Moves between items:
%: Z756->Z202, Z825->Z164, Z436->Z49, Z757->Z641, Z202->Z756, Z794->Z300, Z956->Z62, Z314->Z534, Z979->Z273, Z586->Z776, Z935->Z136, Z445->Z611, Z581->Z871, Z109->Z154, Z948->Z640, Z529->Z122, Z611->Z445, Z300->Z794, Z719->Z181, Z801->Z624, Z275->Z74, Z181->Z719, Z871->Z581, Z119->Z351, Z154->Z109, Z877->Z441, Z227->Z237, Z744->Z808, Z836->Z331, Z908->Z628, Z498->Z516, Z136->Z935, Z516->Z498, Z331->Z836, Z122->Z529, Z702->Z412, Z62->Z956, Z237->Z227, Z763->Z913, Z641->Z757, Z364->Z843, Z685->Z191, Z728->Z809, Z517->Z457, Z640->Z948, Z64->Z288, Z755->Z790, Z351->Z119, Z913->Z763, Z249->Z931, Z441->Z877, Z558->Z930, Z790->Z755, Z808->Z744, Z843->Z364, Z47->Z623, Z259->Z592, Z614->Z899, Z931->Z249, Z319->Z51, Z191->Z685, Z809->Z728, Z51->Z319, Z726->Z505, Z624->Z801, Z776->Z586, Z74->Z275, Z273->Z979, Z899->Z614, Z288->Z64, Z534->Z314, Z505->Z726, Z623->Z47, Z930->Z558, Z628->Z908, Z164->Z825, Z592->Z259, Z412->Z702, Z457->Z517, Z751->Z101, Z292->Z407, Z101->Z751, Z407->Z292, Z49->Z436
+: Z756->Z136, Z825->Z508, Z757->Z74, Z202->Z935, Z736->Z614, Z794->Z801, Z956->Z628, Z314->Z109, Z979->Z292, Z586->Z702, Z935->Z202, Z445->Z182, Z581->Z763, Z109->Z314, Z948->Z351, Z300->Z624, Z719->Z255, Z801->Z794, Z275->Z641, Z871->Z913, Z119->Z640, Z154->Z534, Z877->Z728, Z227->Z259, Z744->Z685, Z836->Z755, Z908->Z62, Z498->Z306, Z136->Z756, Z331->Z790, Z122->Z758, Z702->Z586, Z62->Z908, Z237->Z592, Z763->Z581, Z758->Z122, Z641->Z275, Z632->Z49, Z364->Z249, Z685->Z744, Z728->Z877, Z517->Z101, Z640->Z119, Z755->Z836, Z351->Z948, Z913->Z871, Z249->Z364, Z441->Z809, Z558->Z989, Z790->Z331, Z808->Z191, Z843->Z931, Z47->Z505, Z259->Z227, Z614->Z736, Z931->Z843, Z319->Z642, Z191->Z808, Z809->Z441, Z726->Z623, Z624->Z300, Z776->Z412, Z74->Z757, Z182->Z445, Z273->Z407, Z508->Z825, Z989->Z558, Z288->Z357, Z534->Z154, Z357->Z288, Z505->Z47, Z623->Z726, Z628->Z956, Z642->Z319, Z592->Z237, Z255->Z719, Z412->Z776, Z457->Z751, Z751->Z457, Z292->Z979, Z306->Z498, Z101->Z517, Z407->Z273, Z49->Z632
~: Z756->Z728, Z825->Z713, Z436->Z763, Z757->Z899, Z202->Z809, Z736->Z275, Z794->Z51, Z956->Z931, Z314->Z758, Z979->Z719, Z586->Z948, Z935->Z441, Z445->Z590, Z109->Z122, Z948->Z586, Z529->Z154, Z300->Z319, Z719->Z979, Z404->Z288, Z275->Z736, Z181->Z273, Z871->Z632, Z119->Z412, Z154->Z529, Z877->Z136, Z227->Z517, Z744->Z790, Z836->Z191, Z908->Z364, Z498->Z726, Z136->Z877, Z516->Z505, Z331->Z685, Z122->Z109, Z702->Z351, Z62->Z249, Z237->Z457, Z763->Z436, Z758->Z314, Z641->Z614, Z632->Z871, Z364->Z908, Z685->Z331, Z728->Z756, Z517->Z227, Z640->Z776, Z755->Z808, Z351->Z702, Z913->Z49, Z249->Z62, Z441->Z935, Z558->Z418, Z790->Z744, Z808->Z755, Z843->Z628, Z259->Z101, Z614->Z641, Z931->Z956, Z319->Z300, Z191->Z836, Z809->Z202, Z713->Z825, Z51->Z794, Z726->Z498, Z624->Z642, Z776->Z640, Z590->Z445, Z273->Z181, Z899->Z757, Z288->Z404, Z505->Z516, Z623->Z306, Z628->Z843, Z642->Z624, Z592->Z751, Z255->Z292, Z412->Z119, Z457->Z237, Z751->Z592, Z292->Z255, Z306->Z623, Z418->Z558, Z101->Z259, Z49->Z913
&: Z756->Z640, Z825->Z913, Z757->Z64, Z202->Z948, Z794->Z908, Z956->Z624, Z314->Z227, Z979->Z445, Z586->Z809, Z935->Z351, Z445->Z979, Z109->Z259, Z948->Z202, Z529->Z751, Z611->Z273, Z300->Z628, Z719->Z590, Z404->Z614, Z801->Z62, Z275->Z357, Z871->Z508, Z119->Z136, Z154->Z592, Z877->Z412, Z227->Z314, Z744->Z306, Z836->Z505, Z908->Z794, Z498->Z685, Z136->Z119, Z516->Z191, Z331->Z726, Z122->Z101, Z702->Z441, Z62->Z801, Z237->Z534, Z763->Z164, Z758->Z517, Z641->Z288, Z364->Z51, Z685->Z498, Z728->Z776, Z517->Z758, Z640->Z756, Z64->Z757, Z755->Z47, Z351->Z935, Z913->Z825, Z441->Z702, Z558->Z130, Z790->Z623, Z843->Z319, Z47->Z755, Z259->Z109, Z614->Z404, Z931->Z642, Z319->Z843, Z191->Z516, Z809->Z586, Z713->Z49, Z51->Z364, Z726->Z331, Z624->Z956, Z776->Z728, Z590->Z719, Z182->Z292, Z273->Z611, Z508->Z871, Z288->Z641, Z534->Z237, Z357->Z275, Z505->Z836, Z623->Z790, Z130->Z558, Z628->Z300, Z642->Z931, Z164->Z763, Z592->Z154, Z412->Z877, Z751->Z529, Z292->Z182, Z306->Z744, Z101->Z122, Z49->Z713
§: Z756->Z154, Z825->Z726, Z436->Z191, Z757->Z930, Z202->Z109, Z794->Z611, Z956->Z292, Z314->Z935, Z979->Z628, Z586->Z101, Z935->Z314, Z445->Z300, Z581->Z755, Z109->Z202, Z948->Z259, Z529->Z728, Z611->Z794, Z300->Z445, Z719->Z843, Z275->Z989, Z181->Z364, Z871->Z790, Z119->Z237, Z154->Z756, Z227->Z351, Z744->Z632, Z836->Z763, Z908->Z273, Z498->Z713, Z136->Z534, Z331->Z913, Z122->Z809, Z702->Z517, Z62->Z407, Z237->Z119, Z763->Z836, Z758->Z441, Z641->Z558, Z632->Z744, Z364->Z181, Z685->Z49, Z728->Z529, Z517->Z702, Z640->Z592, Z755->Z581, Z351->Z227, Z913->Z331, Z441->Z758, Z558->Z641, Z790->Z871, Z843->Z719, Z259->Z948, Z614->Z418, Z931->Z255, Z319->Z590, Z191->Z436, Z809->Z122, Z713->Z498, Z726->Z825, Z624->Z182, Z776->Z751, Z590->Z319, Z182->Z624, Z273->Z908, Z508->Z623, Z989->Z275, Z288->Z130, Z534->Z136, Z505->Z164, Z623->Z508, Z930->Z757, Z130->Z288, Z628->Z979, Z164->Z505, Z592->Z640, Z255->Z931, Z412->Z457, Z457->Z412, Z751->Z776, Z292->Z956, Z418->Z614, Z101->Z586, Z407->Z62, Z49->Z685
^: Z756->Z794, Z825->Z130, Z757->Z836, Z202->Z300, Z736->Z744, Z794->Z756, Z956->Z351, Z314->Z182, Z979->Z259, Z586->Z843, Z935->Z624, Z445->Z109, Z109->Z445, Z948->Z628, Z611->Z154, Z300->Z202, Z719->Z101, Z404->Z498, Z801->Z136, Z275->Z790, Z181->Z751, Z871->Z989, Z119->Z62, Z154->Z611, Z227->Z292, Z744->Z736, Z836->Z757, Z908->Z640, Z498->Z404, Z136->Z801, Z331->Z641, Z122->Z590, Z702->Z931, Z62->Z119, Z237->Z407, Z763->Z930, Z641->Z331, Z364->Z776, Z685->Z614, Z728->Z51, Z517->Z255, Z640->Z908, Z64->Z505, Z755->Z74, Z351->Z956, Z913->Z558, Z249->Z412, Z441->Z642, Z558->Z913, Z790->Z275, Z843->Z586, Z259->Z979, Z614->Z685, Z931->Z702, Z319->Z809, Z191->Z899, Z809->Z319, Z51->Z728, Z726->Z288, Z624->Z935, Z776->Z364, Z74->Z755, Z590->Z122, Z182->Z314, Z273->Z592, Z899->Z191, Z989->Z871, Z288->Z726, Z357->Z623, Z505->Z64, Z623->Z357, Z930->Z763, Z130->Z825, Z628->Z948, Z642->Z441, Z592->Z273, Z255->Z517, Z412->Z249, Z751->Z181, Z292->Z227, Z418->Z49, Z101->Z719, Z407->Z237, Z49->Z418
!: Z756->Z505, Z825->Z109, Z436->Z751, Z757->Z908, Z202->Z726, Z736->Z931, Z794->Z64, Z956->Z275, Z314->Z508, Z979->Z558, Z586->Z685, Z935->Z623, Z445->Z130, Z581->Z237, Z109->Z825, Z948->Z331, Z300->Z288, Z719->Z418, Z404->Z319, Z275->Z956, Z871->Z227, Z119->Z755, Z154->Z164, Z227->Z871, Z744->Z702, Z836->Z640, Z908->Z757, Z498->Z809, Z136->Z47, Z516->Z728, Z331->Z948, Z122->Z713, Z702->Z744, Z62->Z74, Z237->Z581, Z763->Z592, Z641->Z628, Z632->Z517, Z364->Z899, Z685->Z586, Z728->Z516, Z517->Z632, Z640->Z836, Z64->Z794, Z755->Z119, Z351->Z790, Z913->Z259, Z441->Z306, Z558->Z979, Z790->Z351, Z808->Z412, Z843->Z614, Z47->Z136, Z259->Z913, Z614->Z843, Z931->Z736, Z319->Z404, Z191->Z776, Z809->Z498, Z713->Z122, Z726->Z202, Z624->Z357, Z776->Z191, Z74->Z62, Z273->Z930, Z508->Z314, Z899->Z364, Z989->Z292, Z288->Z300, Z357->Z624, Z505->Z756, Z623->Z935, Z930->Z273, Z130->Z445, Z628->Z641, Z164->Z154, Z592->Z763, Z412->Z808, Z751->Z436, Z292->Z989, Z306->Z441, Z418->Z719, Z101->Z49, Z49->Z101

The rows follow the links: the fewer symbols apart two items are, the more alike their rows tend to be.

Each row is also shifted at random along 6 hidden directions that mean nothing.

Some items, each with a row of numbers:
Z508 [-111, -164,  -38,   -4, -147,  -87,  -24,   42,   53,   54,  -67,   32, -149,   41,    9,  -69,  101,  -17,   18,  -19,   50,   58,  -11,  118, -113,   34,  -45, -109,    4, -131,  -39,  -80, -111, -109,  101,   79,  -68,   61,   61,   65, -144,  -16, -174,  120,   86,   21,  -62,   25,  -14,    0]
Z191 [ 131,   35,   32,   84,   63,   58,  -17,   13,  -40,  128,   24,  -83,  -42,  111,   55,   57,  -70,   35,   92,  -10,   10,   28,  -37,   -1,   15,  -80,  -34,  -68,  -21,  -50,   29,   78,  -54,  -43,   10,  -14,  -82,   75,   83,   98, -103,    5,   87,   39,  -74,   68,  -42,  -42,   48,  -33]
Z119 [-193, -152,   15,   80,   95, -127,    4,   81,    3,   98,   -4,   49,  -43,   -9,   -7,   37,  -91,   31,   92,   13,  -73,  243,  -46,   28,   20,    5,  126, -106,  -36,  -20,   34,   59,  159, -109,   96,   53,   14,   23,   88,  143, -225,    1,  -93,   20,  -33, -140,  -73,   85, -124,  -84]
Z259 [ 170,  -37,   76,   62,  -35,  -54,   30,  -49,  -85,    2,  -26,   30,  -11,  -46,  -64,   14,   -6,   24,   39,   46,    4,  -50,   -7,   82,  -90,  -17,  -12,   34,   18,  -28,   23,   11, -143,   28,  106,   16,  -93,   -3,  -12,   78, -110,   11,  -79,   26,   -8,  100,  -39,   60,   56,  -10]
Z899 [ 222,    4,   26,  -69,   80,  -19,  -49,  -10,  -39,   44,   46,  -30,   62,   70,   70,  -14,  -72,    6,   33,   17,   22,    6,  -54,  -45,   42,   -4,   19,  -12,   -4,   87,  -22,   56,   21,   24,  -12,  -56,   16,   26,  -27,   21,    1,  -27,   25,  -40,   17,   10,   48,  -51,  -16,    0]
Z592 [-199, -143,   55,    4,   32, -143,  -21,    8,  -42,  105,  -43,  -38,  -91,   74,   67,   77,   15,   16, -103,   64,   -5,   46,   55,   33,   35,   22,   10,  -77,  -76,   47,   -7,  -41,   41, -144,  134,    2,  -16,  107,  -29,  128, -171,  -68,  -24,  104,   19,  -67,  -72,  -12,  -34,  -26]
Z445 [-289,  248,   71,    0, -139,  276, -152,  -57,  112, -119,  -28, -246,  -52,  141,  -66,   -9,   77,  -58, -211,   80,   67, -277,   20,   40,  -34, -121, -193,   68,   30,  -34,  -47, -121, -190,  -10, -134,   96, -179,  141,  204,   -5,  185,  -81,  126,  -24,  -85,  279, -115,  -51,  143,   54]
Z809 [ 147,  132,    3,  113,  111,   68,  -59,   52,   60,  -20,   32,  -50,  -87,   61,  -70,   28,   11,  -63,   88,   38,  -73,  136,    8,  -65,  141,  -46,   80,  -41,  -45,   -6,   -2,   23,  182,  -88, -108,   63,  -29,   10,  151,   54,  -54,  -10,  131,  -39, -115,  -33, -100,   52,  -70,  -42]
Z407 [  43, -250,   19,  -67,  -10, -283,   41,   22,  -23,   45,  -15,  115,   71,  -39,  -21,  -28,  -58,   -6,  -50,   34,   26,  118,  -50,   47,   32,  118,  122,  -40,   -9,   54,  -20,  -25,  180,  -25,  125,  -63,   65,   31,  -77,   16, -131,  -75, -151,   12,   71, -196,   55,   39, -123,  -65]
Z288 [-104,   -5,   22,  -50, -136,   30,  -92,  -48,   71,  -13,  -76,   -5,   10,   -9,   -1, -101,   87,  -54,  -86,  -35,   43, -131,   -9,    4,  -97,   64,  -13,   18,   35,   11, -100,  -81, -156,    6,  -15,   50,  -38,   36,   45,   13,   87,   24,  -17,  -14,   88,  111,  -41,  -12,  -59,   19]
Z164 [-270,  145,  101,   57,  -15,   -8,  -62,  -21,   45,   -3, -102,  -37, -109,   78,  -14,   28,   32,  -73,   22,  -32,  -75,  182,    2,  -15,   58,  -71,   72,  -50,   -9,  -29,  100,  -19,   80,  -13, -133,  -16,    3,  -17,   87,   38,  -14,   32,   89,   -6,  -68,   37,  -97,   25,  -29, -109]
Z273 [ 213,   -7,   30,  -81,   15,   26,  149, -115, -129,  -66,   23,   56,  199, -119,   75,   52,  -57,   92,  -83,  -57,   17,  -97,   62,  -17,  -42,   14,  -34,   52,  102,  114,   93,  -34,  -97,  144,   58, -131,   97, -105, -230, -106,  136,  109,   38,  -16,   14,    5,   88,  -23,  198,   50]
Z74 [  94,    9,   -8,  -65,   56,   50,   25,   27,   15,   12,   65, -141,  138,   -3,   57,   76,  -66,   80,  -68,   -2,   -2,    3,    9,  -45,   63,   -7,   -4,   -5,  -48,   79,  117,   -8,  146,   51,  -19,   -7,  110,    1,  -49,  -16,   74,  -12,  122,   22,  -76, -126,   72, -118,   30,   48]
Z632 [ 238,   20,  -52,    1,   47,  -23,    4,  151,   21,   54,   49,  -40,  -45,   18,   26,   -5,   22,   72,  -45,   46,    8,   14,  -31,   42,   39,   23,  -46,   24, -131,   -1,   15,   26,   97,  -45,   19,    5,   42,   -1,  -39,  -50,   -8,  -73,   58,   38,  -58, -125,   95,  -93,  -10,   69]
Z590 [-232, -136,   24,   59,  -34, -114,  -30,  -60,    1,  -13,  -40,  191, -126,  -56,   -3,  -94,   43, -168,   69,  -41,   -4,   72,  -15,   83, -125,   78,   48,  -95,  110,  -59, -132,  -20, -147,  -67,   50,  -73,  -85,   42,  -49,    3, -127,   12, -183,   51,  161,   70,  -82,  198,  -27,  -99]
Z202 [-223,   84,  -36,  -19,   33,   45, -109,   90,   44,  -75,  -72,  -63,  -83,   44,   19,   -4,  186,    4, -231,   52,  -21, -124,  103, -123,  122,  117,  -14,  120, -142,   60,  -89, -126,   75,  -60,  -41,   96,   57,    1,    5,    0,  132,  -31,  120,  -57,  -10,  -40,    4, -127, -102,   62]
Z825 [-257,  210,   73,   -3, -137,   57, -109,  -58,   34,  -92,  -96,  -35,  -83,   59,  -82,  -61,  129,  -77,  -57,  -13,  -23, -131,   -3,  -35,  -45,  -58,  -47,  129,   34,  -56,  -24,  -47, -108,   78, -131,   93,  -57,  -31,   44,   -3,  131,   10,   34,  -25,  -12,  196,  -43,  -35,  -18,    4]
Z642 [-157,   11,  -86,   41,   31,  235,   64,    6,   91,  -28,   63,  -56,  -42,  -32,   73,   11,  -16,    8,    3,  -33,   28,   35,   42,   38,  -16,  -29,  -91, -113,   29,  -75,  -12,  -22,  -16, -115,  -41,    5,   -6,   60,   40,  -93,   41,   38,   47,   40,  -43,  -25,  -42,   21,  156,   52]
Z702 [ -79, -160, -158,  -15,  -13,   29,  102,   22,  -90,   31,   99,   45,    8,  -57,  154,   -3,   49,  139,  -30,  -49,   55, -123,   69,   45,  -68,   80, -125,   26,  -26,  -56,  -51,  -47, -197,  -43,  141,  -13,   35,    9, -167, -113,   37,   53,  -78,   81,   46,  -50,  111,  -58,  144,  132]
Z935 [ 249, -115, -128,  -25,  -74,   89,  137,    1,  -66,  -26,   49,   89,   88, -131,   92,   28,   38,  106,  -47,  -74,   66,  -98,  115,  -19,  -54,   73, -100,   59,   39,    0,   53,  -49,  -74,   57,   90,   22,  117,  -53, -135,  -97,  101,  122,  -70,   40,   25,  -89,   65,  -47,  139,   62]
Z913 [ 223,   25,   54,  -30,  -50, -111,   34,  -47,  -49,  -14,  -44,   83,   24,  -56,  -60,  -11,   66,   33,   36,   29,   -8,  -52,  -72,    4,  -62,   42,   32,   73,    3,   26,   24,   31,  -39,  105,   53,   12,    0,  -81,  -46,   39,   36,  -14,  -54,   14,  -18,   65,   45,  -12,  -69,   17]
Z51 [-132,  -86,  -54,  -55,   25,   31,   -1,  -23,  -36,   17,   -9,   80,    8,   -1,   87,   24,    8,  -41,  -72,  -34,   42,  -12,   71,  -20,    6,  102,  -15,  -16,   53,   55,  -73,  -63,  -28,  -28,  -11,  -82,   80,   52, -105,  -48,   12,   34,  -19,  -10,   99,  -35,   30,   -2,   42,    4]
Z624 [ 131,  -37,  -47,   27,  -40,  156,    2,   35,   55,  -19,   41, -116,   14,   -9,   -2,   16,  -34,   15,  -17,    7,   43,    5,   23,   43,  -62,  -66,  -88,  -62,   50,  -71,   -4,   -9,   32,  -43,    2,  105,  -48,   48,  145,   -1,   29,   14,  -17,   32,  -52,    2,  -33,   20,   89,   32]
Z237 [-181,   65,  -50,   17,  104,  147,   97,   55,  -28,    6,   59, -182,    5,   24,   31,  124,   -8,  137, -116,   45,    7,   15,   54,   -5,  136,  -82, -100,   25,  -84,   19,  159,  -50,   98,  -36,    9,  -36,   70,   30,  -68,  -26,   17,    1,  149,   63, -125,  -89,   29, -111,  190,   79]
Z877 [ -36,  -82,  -69,   28, -118,  -89,   28,   -7,   -5,   -1,  -40,  135,   11,   39,  -87,  -28,  -79,  -84,  198,  -92,   15,   36,   -1,   16,  -80,   -4,   27,   57,  116,  -71,  -57,   54, -159,   81,  -18,   -5,  -41,  -46,   48,   -1,  -89,   45, -245,  -88,  113,   94,   31,  105,   -9, -171]
Z843 [-292,   13,   45,   43,  123,   96,    2,  -72,  -25,    0,   78,   75,  -33,  -92,   70,    9,   -4,  -50,   65,  -39,  -32,   26,  -13,   -1,  -41,   58,   63, -109,   26,    2,  -76,   46,  -39,  -78,   30,  -78,   -6,  -16,  -58,  -47,  -24,    9,   42,   33,    2,   -5,  -76,  106,   32,   47]
Z47 [  89,  -33,  -73,  -68,  -47,   56,   10,   47,   -6,   13,  -29,  -97,   51,   46,   83,   13,   -6,   92,  -95,  -28,   33,   15,   50,  -51,   34,  -11,  -84,   47,  -42,   -3,   61,  -66,   55,   13,  -35,   68,   72,    8,  -12,  -12,   83,   40,   18,   37,    1,  -69,   38, -130,   71,   15]
Z130 [ 113,  -43,   64,  -42,  -79,  -35,  -94,  -20,   68,   22,  -83,   42,  -63,   24,  -10,  -45,   40, -102,  -42,   16,   29,    5,    8,   59,  -78,   16,   14,  -69,   63,  -23,  -14,  -36,  -24,  -56,   40,   40,  -67,   57,   67,   59,  -55,  -25,  -59,   51,   42,   87,  -65,   62,  -14,  -26]
Z181 [ -33,  124,   51,   37,  108,   68,   18,  -64,  -24,  -40,   26,  -84,   20,   51,   35,   71,  -93,   -6,   10,   21,   -3,    3,   11,  -13,   62, -112,   17,  -16,    5,   52,   62,   32,   52,   11,  -68, -113,   13,   11,   -1,  -29,   26,  -18,  123,  -52,  -73,   30,  -14,   54,  101,  -10]
Z989 [ -28,   61,  105,  -23, -110, -166, -115,   31,   95,  -13,  -18,   41,  -28,   43, -216, -111,  -55, -152,  145,   84,  -54,   69, -202,   78,  -70,  -97,   83,   -1,   77, -108,  -44,   69,   47,   42,  -57,   56, -153,  -18,  226,   96,  -47, -137, -105,  -46,  -16,   91,  -65,  138, -182,  -85]
Z227 [ 158, -205,  -49,   36,   35, -201,  109,   67,  -64,   42,   15,  133,  -32,  -94,  -20,  -20,   34,   44,  -43,   63,  -21,  151,  -15,   66,   21,  103,   55,  -16,  -84,   17,   11,  -25,  150,  -79,  169,  -20,   80,  -50,  -94,   24, -161,  -30,  -89,   25,   23, -225,   50,   26,  -88,   18]
Z776 [-266,  -61,   22,  140,   87,   18,   97,  -76,  -86,  112,   14,   99,  -68,   -8,   93,   78,  -87,  -29,  213,  -80,  -45,  138,   21,   21,  -81,  -24,   40, -145,   79,  -40,   19,   90, -121,  -89,   90,  -99,  -71,   47,  -11,  100, -228,  113,  -57,   65,   34,   20,  -80,   95,   75,  -93]

From each start, follow one symbol. Which item do you reach?
Answers are names.
---
[-254, -108,   21,  -22,  -16, -101,  -13,   21,   15,    7,   17,   58,    3,  -20,  -38,  -47,   31,   10,  -59,   93,   -6,   -6,  -43,  105,  -25,   19,    7,  -35,  -23,  -32,  -51,  -65,   12,  -69,   97,    7,  -11,   40,   22,   -4,  -37,  -67,  -48,   72,   -8,  -26,    1,   34,  -21,   57]
+: Z979
---
[ 253,   60,  -35,  -33,  -52,   52,  -59,   80,   91,  -55,   -1,  -82,   71,   10,  -61,  -39,    0,   24,  -57,   36,  -14,  -17,  -33,  -63,   32,  -23,  -13,   40,   -9,   -3,   16,  -28,  176,    1,  -95,  118,   65,  -27,  108,   -8,  135,  -26,   74,  -77,  -51,  -61,    6,  -58,  -60,   22]
+: Z288
---
[ 117,  123,   16,   13,    1,    6,   -8,  -48,  -21, -116,  -53,   88,   -4, -106,  -51,  -19,   54,  -51,   60,  -83,  -64,   17,    0, -128,  -21,   47,   74,   52,   49,  -10,   52,  -12,   49,  109,  -60,   31,   90, -156,  -48,  -30,  152,   83,   15,  -83,   35,  -16,    8,    1, -100,  -80]
§: Z825
---
[ -66,   44,   54,  -57,  101,   47,   75,  -43,  -69,  -41,   33,   -4,   93, -101,   88,   31,   60,   58, -202,    6,   -5,  -81,   24,  -20,   73,   70,   -9,   71,   -6,  112,   14,  -70,   47,   14,   42,  -83,  116,  -51, -196,  -89,  141,   -1,  112,   50,  -35,  -80,   30,  -42,   95,  135]
%: Z273
---
[ -48, -193, -133,  -50,   -5,  -99,   64,   49,  -69,   57,   60,   82,   43,   12,   71,  -28,  -28,   83,   -2,  -11,    7,  -45,   19,  -13,   16,   99,  -37,   36,  -31,   10,  -53,  -13,  -30,   35,   79,  -39,   82,   23, -164,  -49,   -7,    4, -122,   19,   71,  -69,  118,  -75,    5,    8]
§: Z457
---
[ -58,   84,   25,   86,   25,   55,   33,  -57,  -55,  -13,   26,  -27,  -55,   28,    4,   -9,   39,   25,   12,   44,   33, -112,  -19,   40,    1,  -54,  -71,   28,  -11,  -43,  -24,   20, -162,    5,   14,  -26,  -71,   10,  -24,    3,  -27,    5,   46,   37,  -59,  124,  -47,   18,  117,   60]
&: Z122
---
[ 249,  -62,  -66,   51,   53,   25,   98,   80,   17,   31,    8,  -94,  -24,   26,   34,  116,  -67,   66,  -42,   44,   -5,  188,   97,  -10,   73,  -60,    6,  -88,  -32,    2,  160,  -33,  206, -113,   50,    5,   66,   61,   60,   29, -115,   16,   56,   54,  -87, -175,  -41,  -16,  105,   -2]
%: Z314
---
[  -2,   -4,   50,   58,   84,   93,  -11,  -33,   32,  -19,   -4,  -45,    5,  -34,   -3,   49,  -14,  -30,  -40,  -23,  -28,   61,   49,  -12,   50,   18,   28, -104,   29,   37,  -32,  -58,  125, -105,   -8,   13,   36,   41,   77,   33,  -33,   42,   44,    0,  -33,  -44,  -91,   45,  -23,   15]
~: Z319
---
[ 353,    1,   58,  -61,    1,  -30,  -18,  -54,  -28,  -40,   16,   21,  136,  -63,   11,  -52,  -23,    5,  -29,    7,   15, -114,  -42,  -31,  -53,   47,   51,   61,   22,   53,  -41,  -22,  -37,   92,   20,   20,   24,  -66,  -46,   -4,  140,  -15,   18,  -32,   64,   44,   65,  -69,  -66,   38]
+: Z275
---
[ -85,  -77,  -63,  -27,  -95,  -67,  -87,  110,   30,   50,   33,  -47,  -11,   68,  -79,  -77,   51,   44,  -73,   65,   45, -121,  -49,   27,    5,   16,  -22,   59,  -89,  -28, -109,  -32,  -26,    4,   47,  138,  -60,   39,  121,   64,  -54,  -84,  -79,    0,  -13,   11,   33,  -60,  -89,   68]
^: Z956
---
[  57,   37,   12,   42,  142,  116,   85,  -60,  -69,    3,   65,   -8,  105,  -43,   92,   90, -120,    5,   61,  -28,  -26,   45,   44,  -51,   34,  -40,   41,  -68,   55,   90,   33,   63,   37,  -21,  -21, -126,   63,  -32,  -79,  -32,   20,   62,   79,   -4,  -41,  -25,    8,   27,  104,  -13]
!: Z899
---
[-226,  -24,  -18,  -37,  -96, -162,  -62,  -17,  -29,  -45, -101,  107,  -16,   22,  -23,  -38,  101,  -80, -122,   -3,  -15,  -23,   83,  -89,   50,  128,   44,  121,   -2,   63,  -18,  -81,   29,   68,  -38,  -38,   97,  -38,  -89,  -21,   14,   10,  -66,  -76,   77,   13,   47,  -14, -114,  -64]
§: Z756
---
[ -38, -115,   31,   82,  156,   15,  124,  -25, -117,   56,   43,   98,  -37, -140,  115,  118,   32,  113,  -66,  -43,  -57,   60,   96,  -23,   32,  102,   35, -102,  -57,   47,   35,  -36,   60,  -80,  188,   -2,   87,  -14, -133,   26,  -92,   72,   44,  113,   -3, -128,  -35,   34,   23,  105]
^: Z628
---
[ 145,  -84,  -55,  -99,   16, -130,  -70,  123,  103,  -81,  -39,   18,   25,  -45,  -22,  -41,  113,   18, -233,  107,   36,   42,   21,    4,  101,  166,   32,   58, -114,  112,  -56, -138,  309,  -54,  -13,   22,  161,   20,  -46,  -53,   63, -108,   28,  -55,    3, -221,  102,  -94, -141,   47]
§: Z624
